Below are the code and all the weights of a small trained network. Each question names an input and a target symbol and asks about switching units off, where a switched-off unit gives its printed mean instead of its output.

import numpy as np


def w(rows, s, z=0):
    codes = np.array(rows[::2]) - 128.0
    scale = np.full(codes.shape[1], s)
    scale[-1] = z or s
    return codes * scale


def norm(h):
    return h / np.sqrt((h * h).mean(-1, keepdims=True) + 1e-5)


def f(y):
    return y / 2 * (1 + np.tanh(0.7978845608 * (y + 0.044715 * y**3)))


def softmax(a):
    e = np.exp(a - a.max(-1, keepdims=True))
    return e / e.sum(-1, keepdims=True)


def log_softmax(a):
    a = a - a.max(-1, keepdims=True)
    return a - np.log(np.exp(a).sum(-1, keepdims=True))


def net(x, mask):
    ids = ['Θαβζξω'.index(c) for c in x.split()]
    T = len(ids)
    res = E[ids] + P[:T]
    u = 0
    for l in range(2):
        r = norm(res)
        for j in range(2):
            rows = slice(4 * j, 4 * j + 4)
            q, k, v = (r @ M[l][rows].T for M in (Q, K, V))
            z = softmax(np.where(np.tri(T) > 0, q @ k.T / 4**0.5, -1e9)) @ v
            o = O[l][rows]
            res = res + np.where(mask[u + j], z, o[:, -1]) @ o[:, :-1]
        u += 2
        y = f(norm(res) @ A[l][:, :-1].T + A[l][:, -1])
        res = res + np.where(mask[u : u + 4], y, B[l][:, -1]) @ B[l][:, :-1]
        u += 4
    return log_softmax(norm(res)[-1] @ U[:, :-1].T + U[:, -1])


Q, K, V, O, A, B = {}, {}, {}, {}, {}, {}
E = w([
[196,162,160,138,99,210,133,115,63,46,174,162],'Θ',
[134,148,92,105,77,201,72,82,92,176,188,47],'α',
[99,137,176,100,141,140,180,253,149,154,242,116],'β',
[133,220,150,40,162,180,106,147,110,130,89,98],'ζ',
[229,72,85,138,119,92,144,185,112,139,104,126],'ξ',
[110,177,51,106,109,42,134,84,139,93,168,128],'ω',
],0.0032)
P = w([
[247,84,235,92,23,49,58,114,142,67,172,5],'0',
[177,103,192,110,26,89,102,174,122,95,186,69],'1',
[165,129,152,120,66,100,119,179,110,112,184,82],'2',
[160,133,120,127,87,117,146,170,119,128,166,98],'3',
[155,136,100,145,115,130,154,162,119,138,144,121],'4',
[142,135,85,150,129,137,157,154,117,151,132,149],'5',
[131,127,87,138,146,145,155,137,120,163,118,182],'6',
[104,107,78,119,155,159,154,127,112,169,103,217],'7',
],0.0024)
Q[0] = w([
[197,91,45,149,139,141,142,167,93,200,132,123],'L0H0',
[172,87,95,85,83,98,131,126,145,141,108,158],'L0H0',
[30,208,187,191,125,161,131,68,129,75,181,153],'L0H0',
[61,188,121,110,123,162,52,9,159,99,123,109],'L0H0',
[177,242,61,15,127,17,151,118,133,68,149,143],'L0H1',
[96,254,15,57,151,160,144,103,97,121,145,125],'L0H1',
[159,141,131,119,127,166,129,62,96,108,106,82],'L0H1',
[206,156,141,64,126,221,86,168,99,143,45,151],'L0H1',
],0.0048)
K[0] = w([
[159,92,150,80,104,83,118,182,91,103,130,147],'L0H0',
[190,88,145,106,158,71,122,75,156,166,115,92],'L0H0',
[59,189,125,143,149,145,130,102,171,133,190,109],'L0H0',
[102,176,134,182,98,110,122,82,178,72,181,111],'L0H0',
[79,134,3,135,94,100,159,117,76,129,148,149],'L0H1',
[78,161,20,127,194,158,177,121,98,139,142,244],'L0H1',
[154,137,75,143,124,201,124,141,71,121,118,129],'L0H1',
[133,86,64,188,153,130,119,66,139,180,80,196],'L0H1',
],0.0049)
V[0] = w([
[128,148,111,105,127,80,140,135,161,95,138,113],'L0H0',
[105,119,103,151,96,124,65,117,107,106,79,85],'L0H0',
[114,195,81,92,93,36,80,109,176,58,123,96],'L0H0',
[139,78,189,83,154,191,93,155,94,189,29,102],'L0H0',
[3,173,193,72,159,126,145,178,192,167,230,95],'L0H1',
[134,50,63,181,103,82,101,198,183,240,94,31],'L0H1',
[105,123,73,94,42,176,79,26,62,128,151,99],'L0H1',
[118,81,133,102,148,232,90,139,75,180,161,115],'L0H1',
],0.0032)
O[0] = w([
[159,119,129,128,134,128,134,134,110,128,144,146,203],'L0H0',
[90,139,168,126,123,147,118,107,99,139,93,141,140],'L0H0',
[133,109,182,152,160,153,160,164,65,180,128,154,252],'L0H0',
[106,174,196,129,60,85,97,82,114,85,152,93,98],'L0H0',
[176,99,149,196,135,65,131,93,107,143,54,126,54],'L0H1',
[44,153,150,185,159,104,241,54,56,146,131,111,196],'L0H1',
[4,151,207,228,76,101,144,202,164,148,80,116,245],'L0H1',
[161,202,106,155,112,115,200,118,240,178,85,227,101],'L0H1',
],0.0022,0.002)
A[0] = w([
[156,112,169,124,139,96,85,113,171,140,51,141,1],'L0N0',
[142,89,96,129,168,59,153,123,121,130,131,148,63],'L0N1',
[182,65,120,155,98,95,115,130,142,123,66,120,64],'L0N2',
[136,109,93,139,123,7,100,100,150,72,107,121,105],'L0N3',
],0.011,0.00048)
B[0] = w([
[145,69,88,104,41,184,247,136,124,116,66,92,130],'L0N0',
[143,129,82,78,89,120,117,108,104,166,31,168,252],'L0N1',
[100,116,191,137,155,127,151,158,106,148,235,87,220],'L0N2',
[56,152,141,177,124,78,158,190,172,94,253,100,209],'L0N3',
],0.004,0.0037)
Q[1] = w([
[94,119,128,110,110,59,126,184,118,202,220,85],'L1H0',
[92,79,107,102,229,119,131,33,170,172,52,51],'L1H0',
[77,186,96,141,56,233,105,152,148,225,149,74],'L1H0',
[106,89,21,149,87,74,96,78,166,144,133,105],'L1H0',
[12,174,78,154,162,160,16,103,135,144,105,40],'L1H1',
[227,118,37,201,77,239,122,40,69,129,164,143],'L1H1',
[60,157,116,105,211,148,184,143,192,168,90,223],'L1H1',
[96,186,174,117,168,174,88,102,153,1,129,164],'L1H1',
],0.0094)
K[1] = w([
[77,137,179,190,135,124,209,172,132,107,201,82],'L1H0',
[195,102,167,147,189,69,173,2,54,133,62,149],'L1H0',
[59,186,208,179,138,200,179,143,148,138,82,205],'L1H0',
[86,130,139,222,115,52,132,114,138,92,95,143],'L1H0',
[22,197,60,156,94,118,70,54,220,135,107,76],'L1H1',
[189,142,156,210,46,231,96,91,34,107,171,48],'L1H1',
[156,184,27,157,213,149,193,164,172,167,128,152],'L1H1',
[154,185,134,141,177,148,116,69,169,9,102,182],'L1H1',
],0.0099)
V[1] = w([
[82,66,114,173,231,222,122,91,81,138,180,107],'L1H0',
[126,130,77,54,117,108,160,139,160,180,109,24],'L1H0',
[140,126,181,194,114,149,72,112,244,125,255,30],'L1H0',
[145,75,163,158,126,119,73,229,109,200,31,111],'L1H0',
[139,123,216,126,85,72,97,174,165,111,81,42],'L1H1',
[95,90,67,103,136,97,181,113,61,126,177,166],'L1H1',
[161,180,82,114,66,37,127,80,191,112,147,194],'L1H1',
[101,151,128,115,50,95,191,99,182,66,186,54],'L1H1',
],0.0051)
O[1] = w([
[75,151,145,155,209,134,86,183,63,109,83,136,99],'L1H0',
[68,106,101,168,45,125,194,90,56,72,68,126,167],'L1H0',
[47,148,164,229,134,58,4,33,119,193,139,121,254],'L1H0',
[141,38,151,129,97,206,89,103,122,118,98,69,135],'L1H0',
[135,180,82,89,170,189,173,158,124,95,121,195,182],'L1H1',
[142,152,158,168,59,207,71,70,179,144,96,97,175],'L1H1',
[96,123,173,175,176,199,101,145,65,151,114,65,77],'L1H1',
[220,71,143,78,160,149,129,205,127,110,67,170,214],'L1H1',
],0.0029,0.0057)
A[1] = w([
[107,102,80,97,183,118,120,48,134,162,52,135,1],'L1N0',
[125,88,149,141,251,183,94,167,98,115,69,108,94],'L1N1',
[97,111,217,171,131,97,159,164,170,35,208,48,41],'L1N2',
[79,198,101,93,218,98,151,134,97,98,112,154,39],'L1N3',
],0.011,0.0028)
B[1] = w([
[164,102,142,145,213,114,161,114,159,67,145,163,138],'L1N0',
[121,65,117,165,227,176,102,188,98,128,153,106,144],'L1N1',
[192,205,159,86,121,125,87,207,254,114,230,147,255],'L1N2',
[101,180,133,85,193,124,147,75,98,96,155,107,157],'L1N3',
],0.0077,0.0062)
U = w([
[198,198,167,94,104,113,67,212,229,137,224,144,139],'Θ',
[35,134,138,214,26,81,78,70,80,205,101,87,248],'α',
[200,50,103,192,220,63,173,41,173,84,95,253,35],'β',
[177,74,68,35,17,183,234,152,124,100,32,119,192],'ζ',
[56,239,138,44,220,118,194,57,50,65,148,71,53],'ξ',
[114,29,133,165,234,224,90,235,63,117,118,60,70],'ω',
],0.0036,0.0013)

Each question gives the input, a string of symbols that net reads in full, and the target symbol t.
The units are the heads (4 rows each of Q, K, V and O) and the neurons (one row each of A and B). Each row of codes is followed by its name. A weight is (code - 128) times the scale printed after its matrix; where a second scale follows, it is the last column's (O, A, B and U).
mask holds one flag per unit, layer by layer, with each layer's heads first. A switched-off unit (its flag False) gives its mean, the last column of its rows in O or B, instead of its output. The means were averaged over made-up inputs and are rounded, as every weight is.
A unit's drop is (log p(t) with every unit on - log p(t) with that unit switched off) / (log p(t) with every unit on - log p(t) with every unit switched off).
The circuit of an input: a set's keep is (log p(t) with only the set's units on - log p(t) with every unit switched off) / (log p(t) with every unit on - log p(t) with every unit switched off). Starting from all 12 units, units are removed one at a time, each time the one whose removal leaves the highest keep (on an exact tie, the one counted first), for as long as the keep stays at least 0.8.
units of the circuit, in order: the units of the circuit, biggest drop first
unit that matters most: the unit with the biggest drop
k most important neurons: the k neurons with the biggest drops, biggest first
heads that matter: for each layer, one digit per head in row order, 1 if its drop is at least 0.15 and else 0, layers parted by /
input ξ ω ζ ξ β α ω α, target ω: 4 most important neurons => [L0N1, L0N2, L1N1, L0N3]
input ξ ξ Θ ω ζ ζ ξ Θ, target ω: heads that matter => 00 / 10
input ξ β Θ α ξ ζ α Θ, target α: unit that matters most => L0N1
input ω ω α ζ α, target ζ: units of the circuit, in order => [L1H0, L1N2]
input ω α ξ ζ α, target ξ: heads that matter => 01 / 11
input ω α ζ Θ ξ ω ξ α, target ζ: units of the circuit, in order => [L1H0, L0H1, L0N2, L1N2]
input ξ ξ ω β ζ Θ Θ β, target α: heads that matter => 01 / 01
input ω ζ ζ, target ω: 3 most important neurons => [L0N1, L1N1, L0N3]
input Θ α α ξ ω ξ ξ, target β: heads that matter => 01 / 00
input ω ζ α ω, target α: units of the circuit, in order => [L0H0, L1N2, L1H1]
input ω β ξ ζ ξ β ξ β, target β: heads that matter => 01 / 00
input Θ ζ ξ α Θ, target ζ: heads that matter => 01 / 10
input ξ ξ ξ ω ξ, target ζ: 4 most important neurons => [L0N1, L0N3, L0N2, L1N2]
input ξ ω ξ α ζ ω β ω, target β: 3 most important neurons => [L0N1, L0N3, L1N0]
input ξ ω ω ζ α β α, target β: units of the circuit, in order => [L0N2, L1N0, L1N2]
input ζ ξ α ξ ξ ζ, target ξ: most important neuron => [L0N1]
input ω ω ξ ω ζ ζ α ω, target ζ: units of the circuit, in order => [L0H0, L0N1, L1H0]
input ξ ζ β ω β ξ ξ, target β: heads that matter => 11 / 00
input ξ ξ ω ζ ω ξ ξ ξ, target ζ: units of the circuit, in order => [L1H0, L0N1]
input β α β Θ ξ ζ Θ, target ξ: unit that matters most => L0H1
input ξ Θ ξ β ξ β Θ, target ξ: heads that matter => 00 / 10
input β ζ ζ α ξ β β, target β: 2 most important neurons => [L1N0, L0N1]
input ω ζ ζ β β, target α: 3 most important neurons => [L1N2, L0N3, L0N2]
input Θ ω Θ, target ω: 2 most important neurons => [L1N1, L1N2]
input ξ ω β ξ, target α: 3 most important neurons => [L0N1, L0N2, L1N2]
input Θ β α ω α, target ω: 2 most important neurons => [L0N1, L1N1]
input ξ ω ξ, target α: unit that matters most => L0H1
